Here is a tiny trained network, its code and every weight. The questions are about switching its units off for an input and a target symbol, where a switched-off unit gives its printed mean instead of its output.

import numpy as np


def w(rows, s, z=0):
    codes = np.array(rows[::2]) - 128.0
    scale = np.full(codes.shape[1], s)
    scale[-1] = z or s
    return codes * scale


def f(y):
    return np.maximum(y, 0)


def softmax(a):
    e = np.exp(a - a.max(-1, keepdims=True))
    return e / e.sum(-1, keepdims=True)


def log_softmax(a):
    a = a - a.max(-1, keepdims=True)
    return a - np.log(np.exp(a).sum(-1, keepdims=True))


def net(x, mask):
    ids = ['βγδεζηλμξπστφψ'.index(c) for c in x.split()]
    T = len(ids)
    res = E[ids] + P[:T]
    r = res
    for j in range(3):
        rows = slice(2 * j, 2 * j + 2)
        q, k, v = (r @ M[0][rows].T for M in (Q, K, V))
        z = softmax(np.where(np.tri(T) > 0, q @ k.T / 2**0.5, -1e9)) @ v
        o = O[0][rows]
        res = res + np.where(mask[j], z, o[:, -1]) @ o[:, :-1]
    y = f(res @ A[0][:, :-1].T + A[0][:, -1])
    res = res + np.where(mask[3:7], y, B[0][:, -1]) @ B[0][:, :-1]
    return log_softmax(res[-1] @ U[:, :-1].T + U[:, -1])


Q, K, V, O, A, B = {}, {}, {}, {}, {}, {}
E = w([
[117,206,132],'β',
[2,13,68],'γ',
[61,86,152],'δ',
[126,185,203],'ε',
[88,118,176],'ζ',
[45,51,144],'η',
[78,142,98],'λ',
[60,104,123],'μ',
[12,54,30],'ξ',
[106,206,81],'π',
[4,13,68],'σ',
[98,156,158],'τ',
[28,88,39],'φ',
[152,246,201],'ψ',
],0.0095)
P = w([
[206,115,101],'0',
[84,67,206],'1',
[153,142,96],'2',
[84,177,145],'3',
[185,65,180],'4',
[133,116,90],'5',
[78,176,144],'6',
[74,38,249],'7',
[137,117,94],'8',
[48,192,152],'9',
[193,44,208],'10',
[128,111,84],'11',
[47,196,155],'12',
[86,66,254],'13',
],0.023)
Q[0] = w([
[119,112,70],'head 0',
[123,75,115],'head 0',
[2,185,94],'head 1',
[175,144,13],'head 1',
[207,110,85],'head 2',
[214,28,151],'head 2',
],0.013)
K[0] = w([
[188,98,115],'head 0',
[81,146,148],'head 0',
[198,110,42],'head 1',
[52,186,102],'head 1',
[5,195,148],'head 2',
[78,122,177],'head 2',
],0.015)
V[0] = w([
[69,188,111],'head 0',
[93,167,143],'head 0',
[145,88,114],'head 1',
[131,63,38],'head 1',
[131,32,199],'head 2',
[219,126,255],'head 2',
],0.018)
O[0] = w([
[114,43,60,166],'head 0',
[103,81,117,168],'head 0',
[182,139,132,174],'head 1',
[214,96,145,165],'head 1',
[134,137,254,245],'head 2',
[119,178,152,254],'head 2',
],0.022,0.0095)
A[0] = w([
[112,77,234,1],'neuron 0',
[170,201,90,220],'neuron 1',
[109,102,139,214],'neuron 2',
[121,190,1,7],'neuron 3',
],0.0095,0.0082)
B[0] = w([
[161,155,42,255],'neuron 0',
[9,42,81,171],'neuron 1',
[114,75,144,162],'neuron 2',
[228,186,187,155],'neuron 3',
],0.011,0.033)
U = w([
[186,187,44,240],'β',
[243,155,104,23],'γ',
[178,147,181,210],'δ',
[29,90,158,23],'ε',
[123,148,250,111],'ζ',
[210,197,164,104],'η',
[81,33,2,100],'λ',
[124,32,208,234],'μ',
[187,53,97,60],'ξ',
[239,214,21,57],'π',
[243,156,101,16],'σ',
[70,50,126,205],'τ',
[171,54,52,73],'φ',
[147,201,84,255],'ψ',
],0.0083,0.0061)

Each question gives the input, a string of symbols that net reads in full, and the target symbol t.
The units are the heads (2 rows each of Q, K, V and O) and the neurons (one row each of A and B). Each row of codes is followed by its name. A weight is (code - 128) times the scale printed after its matrix; where a second scale follows, it is the last column's (O, A, B and U).
mask holds one flag per unit, heads first, then neurons. A switched-off unit (its flag False) gives its mean, the last column of its rows in O or B, instead of its output. The means were averaged over made-up inputs and are rounded, as every weight is.
A unit's drop is (log p(t) with every unit on - log p(t) with that unit switched off) / (log p(t) with every unit on - log p(t) with every unit switched off).
The circuit of an input: a set's keep is (log p(t) with only the set's units on - log p(t) with every unit switched off) / (log p(t) with every unit on - log p(t) with every unit switched off). Starting from all 7 units, units are removed one at a time, each time the one whose removal leaves the highest keep (on an exact tie, the one counted first), for as long as the keep stays at least 0.8.
circuit, biggest first: the units of the circuit, biggest drop first
unit that matters most: the unit with the biggest drop
top k neurons: the k neurons with the biggest drops, biggest first
which heads matter: for each layer, one digit per head in row order, 1 if its drop is at least 0.15 and else 0, layers parted by /
input ε ζ ξ β, target ε: circuit, biggest first : neuron 0; neuron 1; head 2
input ε η ψ ε ζ π ψ δ φ η ψ γ γ ζ, target ε: which heads matter : 111
input ψ λ η ξ, target ψ: unit that matters most : neuron 3
input λ ξ λ λ, target λ: top 3 neurons : neuron 1; neuron 0; neuron 3
input ψ ψ ε ε ε ψ ε σ, target ζ: which heads matter : 011
input λ ψ δ ξ ψ, target ε: which heads matter : 110
input ξ ε λ η λ ζ ψ, target ξ: circuit, biggest first : head 2; head 1; neuron 0
input λ λ τ β ψ ξ λ δ, target ε: which heads matter : 111
input μ ε ε φ ε τ τ ψ ψ ψ β, target ε: which heads matter : 111
input ψ β δ ε η, target τ: which heads matter : 110
input β β ξ ψ μ ψ ψ σ ξ σ ε, target γ: which heads matter : 101
input λ π ε ψ τ η γ, target λ: which heads matter : 011
input ψ λ δ γ ξ ψ, target λ: which heads matter : 001
input ψ λ ψ μ μ δ η γ λ β μ, target σ: circuit, biggest first : neuron 0; head 2; head 0
input ψ φ λ ε ε μ η, target ψ: circuit, biggest first : head 2; neuron 3; neuron 0; head 1
input ε δ σ γ τ τ ψ δ π ξ ψ φ μ, target ε: which heads matter : 001
input λ ε ψ ε τ τ φ β φ ψ δ φ τ, target λ: circuit, biggest first : head 2
input λ ψ π ξ, target λ: which heads matter : 011
input π ψ λ ψ, target π: circuit, biggest first : neuron 3; head 2
input λ ε φ ξ ε, target ζ: circuit, biggest first : head 2
input ψ ψ μ λ ψ ε, target ε: circuit, biggest first : neuron 0; head 1
